Here is a tiny trained network, its code and every weight. The questions are about switching its units off for an input and a target symbol, where a switched-off unit gives its printed mean instead of its output.

import numpy as np


def w(rows, s, z=0):
    codes = np.array(rows[::2]) - 128.0
    scale = np.full(codes.shape[1], s)
    scale[-1] = z or s
    return codes * scale


def f(y):
    return np.maximum(y, 0)


def softmax(a):
    e = np.exp(a - a.max(-1, keepdims=True))
    return e / e.sum(-1, keepdims=True)


def log_softmax(a):
    a = a - a.max(-1, keepdims=True)
    return a - np.log(np.exp(a).sum(-1, keepdims=True))


def net(x, mask):
    ids = ['ΔΘΣΦΨαγεζηλμξτ'.index(c) for c in x.split()]
    T = len(ids)
    res = E[ids] + P[:T]
    q, k, v = (res @ M[0].T for M in (Q, K, V))
    z = softmax(np.where(np.tri(T) > 0, q @ k.T / 2**0.5, -1e9)) @ v
    res = res + np.where(mask[0], z, O[0][:, -1]) @ O[0][:, :-1]
    y = f(res @ A[0][:, :-1].T + A[0][:, -1])
    res = res + np.where(mask[1:9], y, B[0][:, -1]) @ B[0][:, :-1]
    return log_softmax(res[-1] @ U[:, :-1].T + U[:, -1])


Q, K, V, O, A, B = {}, {}, {}, {}, {}, {}
E = w([
[118,125,122,164,123],'Δ',
[103,128,124,188,135],'Θ',
[105,138,121,161,129],'Σ',
[112,135,118,155,120],'Φ',
[109,128,122,183,134],'Ψ',
[121,128,127,156,134],'α',
[117,130,64,161,180],'γ',
[148,188,101,6,127],'ε',
[52,206,215,179,88],'ζ',
[175,95,145,115,185],'η',
[90,227,103,82,77],'λ',
[56,196,52,192,136],'μ',
[127,153,194,118,142],'ξ',
[91,142,127,188,137],'τ',
],0.017)
P = w([
[172,129,149,96,141],'0',
[150,199,180,153,137],'1',
[138,105,118,65,129],'2',
[146,217,164,158,147],'3',
[109,92,114,55,134],'4',
[168,229,154,158,152],'5',
[83,81,117,51,134],'6',
[196,247,164,154,153],'7',
[100,69,127,64,125],'8',
],0.016)
Q[0] = w([
[165,247,174,117,169],'head 0',
[103,123,80,113,137],'head 0',
],0.012)
K[0] = w([
[5,44,120,75,133],'head 0',
[118,162,81,136,134],'head 0',
],0.016)
V[0] = w([
[148,13,254,106,208],'head 0',
[41,154,242,92,97],'head 0',
],0.0078)
O[0] = w([
[92,172,142,81,219,75],'head 0',
[5,23,172,173,54,254],'head 0',
],0.012,0.0045)
A[0] = w([
[172,127,164,207,130,177],'neuron 0',
[155,56,65,89,171,125],'neuron 1',
[175,155,193,154,103,254],'neuron 2',
[138,112,130,211,183,153],'neuron 3',
[94,246,131,168,164,80],'neuron 4',
[119,100,40,88,132,50],'neuron 5',
[140,81,73,52,137,45],'neuron 6',
[210,196,139,160,143,83],'neuron 7',
],0.011,0.006)
B[0] = w([
[107,183,86,76,99,204],'neuron 0',
[202,94,158,187,141,153],'neuron 1',
[112,136,80,114,156,254],'neuron 2',
[123,145,205,53,96,176],'neuron 3',
[185,78,148,88,161,251],'neuron 4',
[168,159,121,204,118,145],'neuron 5',
[201,167,227,183,131,144],'neuron 6',
[132,135,120,246,147,201],'neuron 7',
],0.011,0.0085)
U = w([
[137,160,114,136,149,146],'Δ',
[127,164,126,139,142,91],'Θ',
[136,167,117,128,137,108],'Σ',
[138,164,118,138,135,74],'Φ',
[129,155,118,149,154,92],'Ψ',
[128,148,116,144,161,126],'α',
[150,110,101,246,167,112],'γ',
[183,172,170,121,77,134],'ε',
[78,161,178,209,118,1],'ζ',
[188,36,130,128,188,49],'η',
[149,168,98,47,28,159],'λ',
[103,164,27,212,131,160],'μ',
[117,39,122,2,166,254],'ξ',
[136,165,126,123,131,64],'τ',
],0.0099,0.0033)

Each question gives the input, a string of symbols that net reads in full, and the target symbol t.
The units are the heads (2 rows each of Q, K, V and O) and the neurons (one row each of A and B). Each row of codes is followed by its name. A weight is (code - 128) times the scale printed after its matrix; where a second scale follows, it is the last column's (O, A, B and U).
mask holds one flag per unit, heads first, then neurons. A switched-off unit (its flag False) gives its mean, the last column of its rows in O or B, instead of its output. The means were averaged over made-up inputs and are rounded, as every weight is.
A unit's drop is (log p(t) with every unit on - log p(t) with that unit switched off) / (log p(t) with every unit on - log p(t) with every unit switched off).
The circuit of an input: a set's keep is (log p(t) with only the set's units on - log p(t) with every unit switched off) / (log p(t) with every unit on - log p(t) with every unit switched off). Starting from all 9 units, units are removed one at a time, each time the one whose removal leaves the highest keep (on an exact tie, the one counted first), for as long as the keep stays at least 0.8.
units of the circuit, in order: the units of the circuit, biggest drop first
unit that matters most: the unit with the biggest drop
top k neurons: the k neurons with the biggest drops, biggest first
drop of u: that unit's drop, to one decimal
input ζ γ μ η γ, target γ: unit that matters most => neuron 1
input λ μ ξ λ, target ξ: units of the circuit, in order => [neuron 4; head 0]
input η ζ Ψ ξ λ η μ Σ, target μ: units of the circuit, in order => [head 0; neuron 7; neuron 0]
input λ γ ξ Φ, target ξ: units of the circuit, in order => [head 0; neuron 4; neuron 7]
input α ζ τ, target ζ: top 3 neurons => [neuron 4; neuron 2; neuron 0]
input μ ξ η ζ, target η: units of the circuit, in order => [neuron 4; head 0]
input ξ λ Σ Θ μ ζ η ε, target η: units of the circuit, in order => [neuron 4; head 0; neuron 7]
input Σ α η, target η: top 3 neurons => [neuron 1; neuron 0; neuron 7]
input ε Θ ζ η ζ γ λ Φ, target λ: units of the circuit, in order => [head 0; neuron 0; neuron 7]
input γ ξ ξ Δ Ψ τ γ α, target γ: top 2 neurons => [neuron 7; neuron 4]
input ζ λ α λ ξ Θ ξ α, target ξ: units of the circuit, in order => [head 0; neuron 4; neuron 7]
input λ μ ζ γ γ ζ, target γ: units of the circuit, in order => [neuron 7; head 0]
input λ ζ λ α ξ ξ α λ Φ, target λ: units of the circuit, in order => [head 0; neuron 7]
input Δ ζ Θ ε Φ γ η ξ, target η: unit that matters most => neuron 4
input Φ μ Δ γ λ λ λ Ψ, target λ: top 2 neurons => [neuron 0; neuron 3]
input γ ζ λ ξ, target λ: top 2 neurons => [neuron 0; neuron 7]
input η ζ Σ τ η λ, target η: top 3 neurons => [neuron 4; neuron 7; neuron 0]
input μ λ μ γ, target μ: top 3 neurons => [neuron 7; neuron 0; neuron 2]
input ξ ε γ Θ λ Θ γ η, target γ: top 2 neurons => [neuron 7; neuron 4]
input τ ξ γ λ γ, target γ: top 2 neurons => [neuron 1; neuron 5]
input γ γ ξ μ, target ξ: unit that matters most => neuron 4
input λ τ ζ λ ξ η, target ξ: top 2 neurons => [neuron 7; neuron 3]
input Θ Ψ ζ Δ ξ Δ, target ξ: drop of head 0 => 0.6
input λ Σ ε, target ε: drop of neuron 6 => 0.3
input μ Φ μ μ ξ Θ, target ξ: drop of neuron 0 => 0.0
